Each row is followed by its class.
[-13 -25  32  66 -16  13  -3 -10  14  11  22  -8 -20   5  53  -9  42  17
  40 -22 -13 -16  37  -5  -9  19 -23  12  24 -12   2   7 -14 -14   5  13
 -25   5 -15   5  25 -52 -22]
Z_533
[  8 -14  10  -1   8 -10 -17   7   3 -30  13  13  -1 -11  16  -3   5   8
  23   6  12  -2   7 -12   0 -14  -3  -4 -10   9  -2  17 -10   8 -14  -2
   6   0  -2  24  20   3 -12]
Z_450
[-20 -19  18   4  -6  10 -14 -24   1 -17 -69   0  -5 -16  17   3   6  60
  15  -5 -44 -44 -29 -20 -17  11  13 -30  29   4   4  25 -15 -19  18   6
  16  -5  11  -2  28  14 -19]
Z_233
[ 29  23  22   8  23 -10 -14  17  24 -13  17  -3 -12   7 -15   9   1  40
  15  -5  16 -21   6  11 -30  -5 -23 -22 -18  -3  -2  -5  -6 -17  -6  29
  10  27  -5  31  -4  38 -17]
Z_241
[ 22  13  22   4   6  -3 -12   6  18  -5  17   4 -22  14 -27   9   8   3
  26  -8   7  -1   0  17 -10 -35 -16   0 -25  10   1 -16   4  -3 -16  -1
  19   3   2  20   6  23   3]
Z_452
[-11  27  -6 -12 -17  34   8   1 -17  14  -3 -16 -25  -3  -6   6   2   9
  24  30  17  -8   1  -5  -9  -7  14 -32  30   3 -23  -1   7   7   6 -15
   0 -31  16 -27 -29  15  19]
Z_83
[ 31  26  -6  -3 -15  -5   1  17   9  -2  37  22 -11  11 -13  11 -12  14
  -1   5  15  16  10  12   0  -8 -15   0 -18   3 -13 -16  12   3  11 -17
  -6  -7 -10   4 -31  23  -4]
Z_233
[-15   0  -7  26  -2 -13  50  -1  29  54  20  -2 -28 -30  32   6  39  35
  18  -3  20   9  34  -9 -23   8 -19  -7  12 -12   3 -61   5  45  12 -30
   1  19  -8 -23  18  46 -21]
Z_344
[ 65 -35 -34  -7 -30   9 -48  -1 -72   0 -48 -90  -1  60 -37  24  -1 -23
  14  -6  -9   4  33   8   1   9  79 -27 -61   2  -3  12 -17  33 -12  43
  34 -18 -21  -7  -4 -39   6]
Z_575
[-28   7 -13   5  -3  10  41  28  11  21   3  31  -9 -30 -13  -3  40  29
 -32 -10  -7  49 -21 -14 -32  -2 -12  24 -16  -6  -7 -55   3  23 -27 -21
 -16  27   6  12 -35  -2 -37]
Z_452
[-24  -3 -12   0  19  44  -5   7  -5  -4 -16  45 -42   6  15 -27 -20   2
  11  -5  -1   1 -63   7 -21 -43 -12  -4 -19 -15  23 -11 -28   2 -12   2
   5  32 -27  -3  26 -45 -13]
Z_452
[ 11 -15  -5 -11  -2  16  -1 -12  14   2 -23 -11  20  -9  15  -6 -43  23
  -4  14  -4   9  -7  -1   0  13  -5 -10  -3   8  18  32   4  -6  -8  25
  19   5   6   3   6 -16 -24]
Z_83
[ 18 -15  15 -39 -30 -22 -12 -37 -40 -15 -30 -11  51 -22   0   3 -26  13
 -62  16   4  24 -30 -22 -34  64  16 -13  72 -16 -47  26   9 -61 -16 -65
   8   8  48  44 -57 -59  14]
Z_575
[-23 -15 -52  -3  28  -5  18  16  65   0   7  30   2 -71  38  -2  23  -1
   9 -15  -6  25  -9 -34 -10 -14 -14  28 -48  13  39 -49 -13  59  -4  22
  -2  29 -30   0  18  24 -27]
Z_371
[  0  17   1  -3   4  10  -3   7  11 -21  48  35 -16   1   3  15  30   2
  26 -10   7   1  21  11   4 -14 -11   0 -15  11  14 -22  22   1 -17  11
   1  19 -28   8   8  27 -21]
Z_450
[-51 -56  22  86  -6 -39  26 -67  -8  -9  25  26 -40 -18  41  -9 -21 -64
 -15  41  10  12  18  67 -22 -60 -21  50 -46 -22 -26  15 -75  30 -33 -14
 -37 -28  11  22 -10 -23  45]
Z_371
[ 19  26   4  31   9   8 -50 -41 -33  10 -30 -16  22  15  30 -10   6  -1
  28  20  38 -11 -27  -7 -21 -16   2 -20  24   5  10  14  16 -30  10 -13
  -9  12   7 -13  -5  29  30]
Z_353
[ -3  -5  -3  -9  21 -13   0   1   2  -9  10  -4  -3  15  11   5  12 -15
   2 -10  17  10  -5  13 -34   9  10   9  12   0  -1 -11 -24  -2 -32  -9
   8  26  18  36  15  -2 -23]
Z_241
[ 82 -20   5  -4 -15 -21 -31 -57   1  53  20 -29  10 -57  83  14 -53  -3
   5   9  43  78 -26 -30  64   2  30 -12  69   0 -10   2  45  25  30 -46
  20  -9 -16   9  37 -37 -13]
Z_575
[-16  68 -27 -60 -15 -29   9 -54  59 -11 -11 -20   5  20 -13  47  -7 -64
  -8   8   2  17  10  16  33 -16  -3 -14   9 -25 -23  25  38  -4   6 -31
   7 -56  48 -38   3   1  74]
Z_450
[  6  -7  13  10  -5 -24 -12  -7  18 -17   7   5 -15  -5   0   9   8  -5
   2  -6   2  16  -1   9 -10  -9  -7  11 -25  -8 -21  -7   1  -1  -9  -8
  12   7   4  18  16 -19 -15]
Z_233
[ 36 -59   7  32  -2  -5   8  20 -15  50 -23  38 -46 -12  69 -33 -34   0
 -20  14   4 -30  17 -15   2  17  46  29  98 -13  15 -42  23  31 -25 -21
  27  -7  18  13  36  41  15]
Z_344
[ -1   7 -15  11  11  -7 -17   6  -6 -16   7  -8   4  13   0  17  -5 -23
 -18  -9   3  16 -14  12  -2   5  -1  24 -13  -5  -4  -5  -3   1 -14 -18
  20   4  11  26   5 -10 -26]
Z_810
[-45  29   0 -12 -16 -15  83  -5  85 -12   9  26 -55 -34 -59  70  31 -18
 -60 -19  -8  10  -4  13  11  23 -15   6 -49  13 -28 -67  23  15 -12 -38
 -11 -67 -43  14  -5  68   2]
Z_83
[ 10  -3   4  14  12  -6 -25   5   4 -21  -4  -4  -8  10  -4  -1  20   6
  26  -8  13  -4   0   6 -15 -16 -19  -4 -18  -6   1  -8  -3  -1  -3   6
  18  10   3  11  24 -12 -25]
Z_334
[ 11  27  -6  17  -6 -13 -21 -21 -15  -9   8  36  22  -6  24  15  16  18
   9   1  16  11 -14  17  19 -35   2  -2 -21  -2  20  25  52 -25 -22 -28
 -23  -3   8 -38   6 -21 -27]
Z_83
[ -23    5  -18    5  -13  -11   -6  -42    4    4   32   20   55   22
    2   31   28   12   44  -49  -15   29  -23   -3    0  -53  -28    3
 -102   -3   24   40    6   -6  -10  -25  -16  -23  -11  -29  -34  -47
  -32]
Z_810
[ -2 -26   1  17  -2   3  -9   1  -4 -13  17 -23 -13  -6   4   8   5   8
  17 -16   2   7   8  14 -14  18   3 -15 -27  -2   8  -5  -8  -5 -13  19
  17 -11  -6  16  17 -32 -37]
Z_533
[ 27   0 -12  27 -30  12 -24  13 -12 -19  10 -48  23 -16  -7  25 -20   1
   5   0   5  22  -8  -3  27  33  13  27  21   5  -8  22  50 -34  13 -15
   2 -11   4 -36 -27 -59  -5]
Z_334
[ -5 -10 -13 -12  -2  13  -4   0   7 -11 -10   4 -17   3  17  10  -1   1
   3  -8 -10  11 -11   0  -6   1  10   1   7  -2   3  -2  -3  11 -15  15
  12   0   5  21  18  -2 -28]
Z_450
[-47 -51 -23  11 -38  12  19 -26 -37  -9 -12  30  28 -21  53   6  23  15
  27  16 -49  -8  -7 -11  13  29  36   5  -1   7  -1  27  -8  -9 -20 -14
 -51 -12 -18 -25 -27 -31  -6]
Z_353
[ 36  31   1  -5  -1 -16  -8  18  31 -15  18   2  -4  -5 -14  19  19  21
  19  -9   1   0  11  -5   4  -5 -11  -3 -29   9  12 -31  40  11   6   0
  17  14 -18   2  11  45 -13]
Z_353
[ -1  -8   3  -7  18 -27  -2   2  19 -15 -14  -7  -2 -11  18  13  11  -8
   1  -2  11  -1 -16  -8 -10   3   6   9  21  -4  -3 -17  -8  -1 -27 -16
  10   0  12  36  22  16 -15]
Z_57
[ 10 -22  -7  -2  -7  -5  -4   6 -10   4  -4  -1  14  -3  24   0 -17  10
   6  13  -4   4  -5  -6  -3  21   8  -9  18   0  -5   4   3   6  -7   8
  17  -2   6  19  19   4 -31]
Z_353
[ 44  25 -43 -34  32 -20 -19  42   8  -2 -38  14 -16 -11   5 -11 -51  47
 -34   9  22  -7 -84 -12 -35  36  16  -6  17 -21 -43 -43   8  -4  -6 -23
   5 -10  84  43 -52  86  -2]
Z_533
[-56  10   1  65 -15  26  16  14  25  60  -7  -4 -43 -28  14 -27  26 -25
 -22   1  36  53  33  10 -24 -26 -39  40  14 -29 -16 -70 -41  51 -13 -33
 -26   6   4 -33 -10  10  27]
Z_233
[-34  53   1  42 -11 -10 -11  -5   4 -21  29  38  13  -4   4  30  59 -21
  10 -23  -6  18 -17   0  -9 -36 -15  56 -36   9 -16  12  21  20 -27 -70
  -4 -28  18 -29 -19   0  12]
Z_810
[-52  36  -3 -28  34 -42  18 -82  17 -35 -33  44 -20  42  16  11  13 -74
 -76   2 -23  11 -46  35 -32   6  39  -9  31 -18 -13  10  -8 -43 -29 -31
  -5  -1  47 103  18  24  10]
Z_233
[ -6 -38  -9 -16  10 -14 -12 -74  70 -35 -55  13  26 -24  41 -33   5  -9
  12   3 -32 -28  14 -27  16  19   0 -23  -1 -22  -2  39  -5  12  43  38
   7  68   8   7  31  -8  20]
Z_83
[  7 -14   3   0  10   8  -3  -2   2   3 -12  -7  10  -2   8 -15 -31  18
   2   4   6  10 -13   0   0   2 -20  -4 -24   0  18  21  -7  -2  -5  11
  13   1 -10  -1   7  -8 -17]
Z_810
[ 42  41  22 -50  46 -60  10   8 114 -32  -3 -13  33  15 -14 -29  -3 -80
   5  -3   3 -10 -27 -28  32 -17 -34  49  17  -3  14   6  44 -43 -23 -25
  -8  34 -10  42  29   0  88]
Z_83
[-18  12  -5 -13  -5  14  24  -7  15 -16  16  63  -4  12 -10 -12  36 -11
  17 -11 -29 -33 -19 -29  -4 -16  27  -8 -21 -30  11  -8   5 -16 -24   2
 -20  12  12 -17   4 -25   9]
Z_452
[ 23  39  13  17   0   2   3  -4  33  -4  26   5 -15  27 -23  13  -6  12
  12  -4  18  -6  17   7 -25 -46 -17 -15 -64  -2  16  -2  14  -2 -12   2
  21   0  -6  19   2  33  -8]
Z_371
[  9  -6  -3   5   3  -7 -15 -20   0   0   3 -11  -3  -1  23   9  -5 -19
  -3  -2   7  27 -12  12   4  13  12   6   0 -17  -2  -9   4  -6 -27  -9
  15   9   9  20  30  -6 -20]
Z_810
[  1 -23  -1 -28   8  12  21   7  41 -28  18  51 -33 -43  20 -21  19  36
  25   2 -10  -2  -5   6 -42   7 -19 -11  14 -10  42 -44  31 -18 -25  35
  10  30   5 -16  20   0 -20]
Z_83
[  9  31  14  17 -14   5   8 -22  16 -10  33  20  -8  -4  -1  18  36   9
  13  -6   0  -5   9  -1 -11 -11  -7 -18 -29 -13   9 -23  15  -5   0   1
  -4  13 -31  11  -5   7 -11]
Z_533
[ 30   9  15  35 -20  -5 -25 -58  -4  17   3  20  25   4  46   7   2  13
  26  13  17  -8  -9  -3 -17 -16   0 -22   2  -3 -22  50   2 -24   6   2
 -31 -24  11 -12 -26  14  35]
Z_57
[ 17  32 -10  -3  -1 -16  -5 -13   5   4   1   8  -1  10   8  20  24   3
  13 -14  -1   5  -5  33  -2 -17   1  -1  -8   4   3 -12   9  14  -2  -5
  -6   9  -4   4   4  46 -13]
Z_533
[-25  26   3  25   5 -11   5 -15   1  23 -12 -24  -3   4   8  21  11   9
 -23   3   7  20   3  -8 -18 -17   8   8 -27  -6 -30 -11 -45  23 -20 -40
 -11 -14  31  15 -19  10  14]
Z_57
[  3  10   7  31 -15  -3 -12 -32 -17 -11   4 -17  38  33  22  29  26   4
   8  -4  22  49  -1  -4  -2  -2 -15  36  -5  14 -14  49  31   6 -22 -29
  13 -10  21 -36 -16 -51  -1]
Z_450
[-18  11 -10  24  14  -3 -15 -28 -10   9 -13  -3 -22  24   5  21  32  -1
  13 -23  20  15 -28  11 -19  -9 -15  14  -3  -6 -22  -7   3  -1   3   2
 -10 -13   8 -34 -17 -11  12]
Z_334
[ -6 -15  -8   2 -20  26  14 -34 -17  30 -11  -3   8 -15  21  15  -2  -7
  -7   9  -2  14  -8  13  15  22  13 -10  32  -9  -9 -13  -3 -15  -7  13
 -22  -2 -12 -44 -21 -36   7]
Z_575
[  6 -24 -27 -33  -8  11  23 -32 -24  40 -12   1 -43  20  20  14   6  17
  -6 -14 -16  -5 -16  17 -18  35  42   0  26 -17 -17 -52 -25  -7  -3  24
 -36  36   0 -28  20  14  -6]
Z_83
[ -5 -10 -13  41  -6  -8 -16 -19 -17  -4 -20  38  -7  11  29   8   0  -7
  10   1   2 -21 -19  -2  -6 -20  24  31  -5   2 -13  22 -16  19  -9 -25
 -16 -10   0 -40 -19  42  56]
Z_344
[-16  -6  13  21   1   5  12  -7  44  22  17  15 -26 -29  21   4   0  46
  26  -4  18  12   9  -7 -23 -34 -27 -14 -39 -12  20 -28   4  11  -3   3
  11  -2   7  -3  56  34 -54]
Z_57
[  5  14 -10  13 -34  31 -13  19   9  -4  26  19  16   9  -2  20  -2  25
  14 -11  15   6  25  -5   9 -15  -6 -52 -51 -16  -5  21   6 -12   0 -12
   2 -23  -9  -5  -6 -49 -60]
Z_57
[ 35  30 -21  -1 -16  -7 -11 -12  24  19  29 -19  25  13  18  19  -8  13
  26  -8  42  35  16  -1   8   0 -25  -6 -54   1  -5  18  63   4   8 -29
  26  22  -6  -8  16 -35 -54]
Z_371
[  4 -12  10  56 -23  -3 -15  -3  11  12  31  -8  15 -53  24   3 -17  43
  39  11  11   7   6 -40  29  -5 -11 -10 -22  12   6  33  41  15  24 -32
  24 -58   1 -26  15  18  -9]
Z_344
[  7 -37 -34 -41 -12 -11  19  12   5  -3  17 -11   3 -76   1  16 -10  -1
  13  -2 -16  17 -20   1  51  60  26 -13  34   8  19 -18  43  -9  -8  18
  -2 -24 -45 -30  10  -6   5]
Z_452
[  4   1   1  14  10 -14 -18  -6  10 -13   8   1   2 -14  13  13   0 -14
   3  -5  28   2 -12   4  -6   1  -2   2 -10  -2   0  -3   7 -12 -13  -9
   6  -3   2   9  19 -10 -14]
Z_533
[ 39  27 -32  13 -26   2  -3 -30   0  19  19  63  -7  35  24  28  52 -13
 -14 -27   0  38   2  19  10  -8  12  24  -2 -19  18 -39  38  11  -7  11
 -34  41 -30 -16  21  15 -35]
Z_452
[ 12   0   1 -19  -3   3   0  -1   9   0 -21 -21  20 -11  -9  -1 -35  27
  -2  -1  -1  10 -10   2   3  12 -10 -11 -22   6  16  29   6  -4  -4  13
  18   2  -7 -10  11 -11 -24]
Z_575
[ 50  33   3  15  -6   0 -24  19  14 -22  27  24  -9  13 -13  19  11  21
  20  -1  12 -16   5  17 -12 -21  -1 -10 -32  -8  -5  -7  20 -13  -4  17
  -5  11   1  -1  -4  29 -17]
Z_241
[  6  17   5  32 -14   2  19  42 -11  30  60 -10 -54 -13  -7  14  35   2
  15   8  31  27  39  -9 -12  -6  -1  32 -24  -3   7 -96  12  32 -41 -30
  -6 -29 -21 -42  13  21  27]
Z_353
[-22 -16 -14  10   4  22   9   8  -7   3   1   5  -5 -32  21 -15  -7  -3
  26  23  25  -6  -7  -4 -16 -24   3 -14  24  -5   9   4  -2  -8  -7   2
 -10  12 -12 -44 -17 -24  20]
Z_371
[ 18  -6  23   0   1  -4 -38   9 -18   6 -35 -76  28   6 -42  10 -13   9
   4 -14  29   9  -8   4  -2   5 -26  -4  -9  18 -31  22   2 -20  19 -11
  32  12   7  -3   7 -52 -30]
Z_575
[-16 -16   5  32 -16  30   1   0   2  11 -11 -17   1 -10 -10 -11  16 -21
  33  -8 -17 -12   9  -4 -28 -45  28  -8 -39   5  19  -2 -46  22 -16  19
   1  -1  -5 -12 -15 -20   7]
Z_233
[ 15  30  -6   1 -16  14   1   0  19 -10  30  28 -12  12 -23  22  14 -17
   3  -6  11   9  12   4  -4 -41   6   2 -30   2   7 -20  15  16  -6  -8
   5   6 -15   1   1  26 -13]
Z_83
[ -2 -25  -4   6  -8   2  -7   2  -4 -10   5   8 -20  -6  14   7   5  11
  10  -1 -11  10  -1   3  -1   5   8 -11  -4  -4  -1 -25  -5  11  -3   5
  13 -10   1  11  27   1 -30]
Z_353
[ -2 -26   7   8   3  -4 -10   3 -15 -11 -31 -22   2   6  14   6   7  13
   1   0   0   5  -9  -2 -17  16  14  -5  32   7  -4  -5 -16  -3 -10 -13
  16  11   7  12  28   0 -19]
Z_353
[ 11 -45 -12 -33  16  -6  36 -31 -25  69  37 -11 -19   2   2 -25 -18 -25
 -40 -11   6  48  -9  46  -4  50   9  -5  30 -28  21 -86  24 -36 -21  33
  14  19  14  -6  73  -8 -28]
Z_810
[ 17  -6   0 -16  -2  -3  -5  -1  19  -2 -26 -10  29  -6   1  -9 -24  24
  10  -4  -1   6  -6  -5   0   7 -29  -2  -9   8  16  34   1   8   7  18
  21   4 -10   0   9  -9 -21]
Z_334
[  9 -16 -10 -24   4   3  14  16  13   5 -22 -12  19 -20   7 -10 -49  31
 -15  11  -6   9 -20  -4   1  30 -11  -9   6   6  17  19   3  -6   4  18
  28   7  11  -5  10 -16 -32]
Z_344
[  4  51 -12  11  -6   4  -6  24  22 -16  19  33  -3 -23  17 -11  32  -5
   6  -4   3   2 -21   1 -16   8  -7  -5  40   1  -7   0  21 -19  15 -37
 -21  17   3  -5   6  28  11]
Z_344
[  0   4   3  39 -22  58 -12  -7 -17  -4 -22   5 -52  -4  16  -7  23  27
  44  19  -8 -29 -22  15 -28  18  -4 -24  13  -4   4 -23  -2 -15   0  41
  -6 -23  -6 -37 -28  29  23]
Z_344
[ 27  46  -9 -15 -19 -11   6  16  23 -15  30  38   8  11  -9  15  10  10
   4  -5 -27   9   2   9  12 -13  -2   3 -30   5  -2  15  31  11   3  -1
   4   7  -8   8  -6  31 -17]
Z_344
[-16 -15  20  52 -15 -16  15  10  30  -9   9  12 -24   0 -10  12  41  27
  21 -16  -3   3   9 -12 -27 -28 -34  20 -21 -10   0 -17  39   2  12  -7
  -8  -8 -23 -16   2  18  -5]
Z_353
[ -7  -8  -1 -26   4   6   2   4  22  -4 -34  -4   6  -7   4 -11 -41  25
  -8   4 -11  13 -17  -2  -3  12 -17  -5 -12   6  15  12  -5   7  -2  22
  23   0  12   5  14   7 -22]
Z_353
[  4 -14   0  35  19  -6 -20   2   7 -30 -22 -31  27  21   2 -10 -16 -23
  -7   1  11  -8 -33 -26 -10 -16  -1  31  -4  -4  17  30 -12 -37  -8 -21
 -10  16   6  16  12 -54   5]
Z_83
[ -1   4 -27  27 -23  38 -13   8 -31  36   2 -10 -10  -6  -6  14 -16  27
  -7  -7  17   7   4   1  -8  25   3  -3  -8 -25   3 -43  -7   1 -19  10
 -10  -8 -18 -47 -40  14   6]
Z_575
[-28   3 -16  -2   4  22 -24   2 -24  -7 -25  21   4   8   6  -5   2  -9
   8   6 -15 -32  -8  21  -2  15  13 -14  23  -1 -42  30 -14 -16   0  10
 -10   9  16 -17 -32  17  25]
Z_810
[-14  -7  -5  20  -3  29  -5 -12 -17   0  -8  -2 -54 -21   7   8  36  33
  19 -10   8 -20  -7  -4   1  12  13 -22   0  -1   3 -42  18 -14  23   9
  -9  -7  -9 -54  32  -3 -18]
Z_371
[  2  34   7  -1  -8  -8   9   4  26  -8  16  24   5  -7  -3   7  10   5
   8   4  -8   0   5  -2  -6 -13  -6   2 -11   1   3 -13  17   2 -17 -16
  -5   7 -10   8 -18  47  20]
Z_353
[ -3  29  18  39 -39  58 -28  21 -14  -5 -19 -20 -11  22 -34   9  16 -10
  19 -28 -28 -41  18   5  34  -5  11   4 -46  21  14   8  16   0 -28  -2
  26 -46 -28  -7  -7 -22  -6]
Z_371
[ 23  38  10   3  -2   4 -16 -20   9  -7  22  18 -14  26 -10  13  33  -2
  22 -14  -3   2   8  -1  11 -32   4  -7 -41  -6  13 -20  15   3  -4  -5
   0  13 -28   7  16  46   1]
Z_810
[ 43  24   3  -4  -9   8 -12   4  16 -18  28  18   6   7  -4  26  -3  15
   1  -9  19  -1  18  -3   7   4 -18   5 -15  23  10  -6  24  -2   5  -4
  10   2 -15   0 -12  16 -12]
Z_450
[  5 -17   5   9  13  -4 -13  -1  11 -21  20   9 -17  -3  11   1  13 -21
   8 -11  11  10  -2  11 -11  -1  -4  19  -8  -1  11 -22  -9   2 -22  10
  10  13  -6  21  22 -18 -16]
Z_241
[  4 -11  -4  12   2  -4 -12  -4   0  -7   5 -24  -1  -8   7   6   6  -2
  14  -6  -2  13   0   3 -12   4   1   5  -9  -8  10  -8 -15   5 -18  12
   8   3  -1   5  11 -15 -12]
Z_575
[  1 -18  15  13  -1  -8  -6  -8   5  -8  15  -1 -11  -6   3   4   4  -4
  20  -1  14   2  10   9 -17 -22  -5   4 -25   8  10   1   3 -12 -27   1
  13  -8  -1   9  31  -9 -14]
Z_371
[  7  13 -20 -10   2  15  -2  -4  13  -8  21  51  -5   8  20   8  18  13
   6 -10 -10   7   5  11  -4 -14  10 -12 -20  -6  18 -26   0  11 -14  25
  -1  25  -1   7   3  24 -37]
Z_57
[ -1 -10  -5 -11   1   4  -4 -12   8  -1 -30   0  13  -7  12 -15 -19  10
  -3   3  -7  11 -11   9  -1  15 -20   5   7  -2   9  17  -3   1  -4  20
  11   0  10  -6   4 -13  -6]
Z_334
[  5 -13  -7   4 -17  23   9  -2   5  45 -14  21 -23   4  42   5 -31  58
  19   5  11  17 -21 -16 -33 -16  -7  -5   8 -10  -5   9  -2  16 -24  -1
  -4 -25   3 -23 -17  12  -3]
Z_83
[ 13   6   3 -20   0  -5  10   6  21   7 -24 -20  13  -5  -3 -11 -31  33
 -10   7   0  20 -10   1  -5  12 -22 -12  -6   4   5  20   4   1  11   9
  20   7   1   3   5  -7 -23]
Z_233
